Below are the code and all the weights of a small trained network. Each question names an input and a class and asks about switching units off, where a switched-off unit gives its printed mean instead of its output.

import numpy as np


def w(rows, s, z=0):
    codes = np.array(rows[::2]) - 128.0
    scale = np.full(codes.shape[1], s)
    scale[-1] = z or s
    return codes * scale


def f(y):
    return y / 2 * (1 + np.tanh(0.7978845608 * (y + 0.044715 * y**3)))


def log_softmax(a):
    a = a - a.max(-1, keepdims=True)
    return a - np.log(np.exp(a).sum(-1, keepdims=True))


def net(x, mask):
    res = np.array(x, float).reshape(1, 8) / 4 @ E
    y = f(res @ A[0][:, :-1].T + A[0][:, -1])
    res = res + np.where(mask, y, B[0][:, -1]) @ B[0][:, :-1]
    return log_softmax(res[-1] @ U[:, :-1].T + U[:, -1])


A, B = {}, {}
E = w([
[144,121,113,137,125,133,130,122,140,131,117],'x0',
[79,130,64,174,186,157,195,190,46,29,23],'x1',
[25,15,115,95,206,49,66,71,216,107,101],'x2',
[103,69,227,222,165,155,203,190,201,211,124],'x3',
[137,128,145,128,145,163,107,118,118,100,149],'x4',
[113,137,116,122,110,84,154,141,144,154,109],'x5',
[63,93,92,80,106,235,208,3,65,147,152],'x6',
[199,128,192,12,204,108,172,149,93,207,9],'x7',
],0.0071)
A[0] = w([
[155,76,190,174,131,161,148,127,188,227,210,65],'N1',
[87,70,170,138,90,163,194,161,153,133,108,37],'N2',
[148,101,199,93,77,112,70,77,168,191,164,143],'N3',
[88,80,110,86,170,104,132,129,186,76,183,107],'N4',
[104,142,119,154,30,149,79,109,203,162,200,169],'N5',
[142,132,129,151,140,88,95,200,143,114,132,30],'N6',
[146,132,120,203,127,74,93,157,150,108,130,122],'N7',
[148,144,149,124,190,82,130,106,57,178,88,3],'N8',
[90,131,116,171,73,107,131,100,151,83,160,37],'N9',
[213,189,95,132,90,104,181,128,109,106,143,57],'N10',
[172,146,170,13,206,118,105,124,126,194,63,92],'N11',
[195,139,93,107,121,132,58,93,69,96,127,167],'N12',
[85,84,155,182,159,178,177,188,112,68,65,116],'N13',
[91,93,142,81,98,186,155,58,118,228,162,122],'N14',
[159,153,180,44,175,143,146,157,72,136,67,48],'N15',
[139,178,132,162,121,151,187,162,146,133,154,97],'N16',
[79,108,116,117,122,159,208,68,101,124,153,106],'N17',
[160,166,112,11,59,101,66,97,129,125,180,130],'N18',
[114,138,99,110,196,152,223,70,107,176,167,85],'N19',
[240,91,189,79,135,101,152,93,135,186,114,132],'N20',
[53,110,117,116,84,173,200,72,83,133,135,98],'N21',
[79,125,28,138,182,142,191,195,91,73,91,151],'N22',
[162,134,69,104,101,79,72,96,60,125,122,67],'N23',
[183,193,173,148,138,139,155,120,99,145,186,143],'N24',
[156,146,158,108,176,154,102,105,102,207,73,65],'N25',
[84,160,92,206,57,138,125,131,142,113,155,59],'N26',
[176,118,160,156,140,98,72,186,144,115,131,95],'N27',
[165,163,134,153,65,154,158,166,53,146,102,127],'N28',
[103,117,104,151,151,144,184,153,103,9,44,45],'N29',
[118,97,93,99,198,61,100,76,144,104,117,75],'N30',
[107,137,145,147,59,165,134,171,137,102,189,213],'N31',
[120,95,255,200,158,151,177,142,154,194,154,53],'N32',
[169,140,135,151,162,101,106,229,144,69,92,90],'N33',
[190,186,164,136,77,170,191,175,48,184,171,81],'N34',
[138,17,104,102,84,136,201,84,96,115,141,73],'N35',
[73,21,150,112,226,88,90,92,143,133,110,60],'N36',
[203,153,174,150,159,55,31,155,139,178,150,150],'N37',
],0.0087,0.0035)
B[0] = w([
[89,216,29,140,140,75,187,54,20,206,33,242],'N1',
[74,191,100,121,151,95,43,93,124,133,114,165],'N2',
[183,158,182,49,64,189,216,178,130,180,141,244],'N3',
[100,64,156,118,82,190,98,137,118,164,122,210],'N4',
[134,113,217,210,87,117,174,94,114,148,210,254],'N5',
[164,121,161,111,204,86,64,157,127,87,129,170],'N6',
[168,166,150,174,160,123,101,132,142,43,159,195],'N7',
[88,149,95,155,122,106,36,86,89,66,164,162],'N8',
[116,129,109,147,117,126,27,98,102,69,158,186],'N9',
[100,94,91,95,112,153,47,169,140,182,73,190],'N10',
[113,117,198,207,105,134,60,63,103,88,225,248],'N11',
[69,153,107,97,136,64,154,109,112,107,61,204],'N12',
[124,155,89,134,83,136,241,57,63,159,100,205],'N13',
[217,168,127,53,217,112,180,167,192,63,190,229],'N14',
[104,115,179,210,108,99,53,102,69,122,197,207],'N15',
[82,105,98,143,113,115,27,149,131,144,111,173],'N16',
[159,167,121,108,203,125,91,155,189,58,149,202],'N17',
[93,211,58,90,129,107,213,58,76,169,58,236],'N18',
[182,162,106,124,198,96,100,154,183,52,146,186],'N19',
[106,97,198,181,92,102,106,83,93,147,250,224],'N20',
[195,161,149,133,207,65,122,179,168,52,171,214],'N21',
[200,159,126,144,49,130,212,114,87,168,173,234],'N22',
[76,133,43,113,179,95,96,80,99,91,93,188],'N23',
[113,73,146,109,73,198,131,178,197,153,81,192],'N24',
[116,116,185,199,89,174,62,105,138,72,202,180],'N25',
[90,99,166,224,114,136,65,135,112,109,181,206],'N26',
[176,169,100,72,198,90,132,167,187,48,136,190],'N27',
[91,67,111,97,113,191,101,178,192,145,95,213],'N28',
[182,198,195,93,65,157,215,127,79,201,169,213],'N29',
[64,81,108,78,122,180,151,167,157,206,71,211],'N30',
[110,111,169,161,129,130,100,107,152,139,160,212],'N31',
[36,199,40,71,166,69,104,34,65,143,47,231],'N32',
[195,152,122,102,202,75,163,159,162,91,142,206],'N33',
[91,70,157,55,118,197,77,211,193,157,48,243],'N34',
[185,128,136,85,165,128,58,160,207,86,100,183],'N35',
[94,2,158,26,39,198,69,227,201,165,66,252],'N36',
[189,183,147,110,172,86,202,183,177,94,101,238],'N37',
],0.007,0.009)
U = w([
[238,150,152,99,254,88,155,175,217,83,133,99],'0',
[64,26,147,87,64,182,99,207,207,185,42,62],'1',
[178,182,156,105,64,135,248,102,96,186,148,254],'2',
[68,92,175,237,97,109,72,66,119,94,221,77],'3',
[45,189,41,90,167,75,145,48,67,147,20,100],'4',
],0.0086,0.0044)

Each question gives the input, the list of numbers given to net, and the class t.
The units are the neurons (one row each of A and B). Each row of codes is followed by its name. A weight is (code - 128) times the scale printed after its matrix; where a second scale follows, it is the last column's (A, B and U).
mask holds one flag per neuron, in row order. A switched-off neuron (its flag False) gives its mean, the last column of its row in B, instead of its output. The means were averaged over made-up inputs and are rounded, as every weight is.
A unit's drop is (log p(t) with every unit on - log p(t) with that unit switched off) / (log p(t) with every unit on - log p(t) with every unit switched off).
The circuit of an input: a set's keep is (log p(t) with only the set's units on - log p(t) with every unit switched off) / (log p(t) with every unit on - log p(t) with every unit switched off). Starting from the 12 units with the biggest drops (on a tie, the unit counted first), units are removed one at a time, each time the one whose removal leaves the highest keep (on an exact tie, the one counted first), for as long as the keep stays at least 0.8.
units of the circuit, in order: the units of the circuit, biggest drop first
top k neurons: the k neurons with the biggest drops, biggest first
drop of u: that unit's drop, to one decimal
input [-7,-8,1,6,-2,8,2,-5], class 2: units of the circuit, in order	(N3)
input [3,4,1,0,-3,-2,-2,-4], class 2: units of the circuit, in order	(N29, N22)
input [2,2,-7,7,4,-6,-3,-3], class 1: top 3 neurons	(N34, N24, N28)
input [-3,-1,-2,-6,0,-5,-1,-5], class 4: top 2 neurons	(N18, N12)
input [-2,2,8,-8,2,0,-2,-1], class 1: top 2 neurons	(N36, N30)
input [8,-4,0,-6,-5,6,3,5], class 4: top 4 neurons	(N18, N23, N5, N22)
input [4,-5,-7,-2,-7,4,-7,-4], class 0: top 3 neurons	(N37, N36, N27)
input [1,-1,-3,8,-1,-5,2,8], class 3: top 2 neurons	(N20, N11)
input [-8,2,-3,-5,6,8,-8,-8], class 0: top 2 neurons	(N33, N27)
input [5,-8,6,-5,-8,1,4,-4], class 2: top 3 neurons	(N18, N5, N3)
input [7,-7,-4,1,-7,-5,2,8], class 3: top 4 neurons	(N11, N20, N25, N15)
input [7,4,-6,-8,4,5,-7,-3], class 4: top 3 neurons	(N12, N23, N14)
input [6,0,-5,7,8,4,-6,7], class 3: top 4 neurons	(N20, N11, N15, N25)
input [-1,0,-7,-2,-8,-2,3,6], class 1: top 2 neurons	(N34, N28)
input [3,2,8,-1,-7,6,-7,5], class 1: top 4 neurons	(N36, N30, N14, N21)
input [-5,-3,-4,-7,-2,8,-3,6], class 4: units of the circuit, in order	(N23)
input [3,0,8,-6,6,-6,-5,-8], class 1: top 3 neurons	(N30, N36, N11)
input [8,-2,-7,5,-3,4,-6,0], class 1: drop of N34	1.3
input [-8,-1,-4,-8,-8,2,-6,-3], class 4: drop of N18	0.5
input [2,6,2,1,7,-3,0,6], class 2: units of the circuit, in order	(N29)
input [7,-8,-8,-1,6,1,2,-6], class 1: drop of N16	0.1
input [-5,-4,-2,-3,2,2,-6,8], class 3: drop of N20	0.3
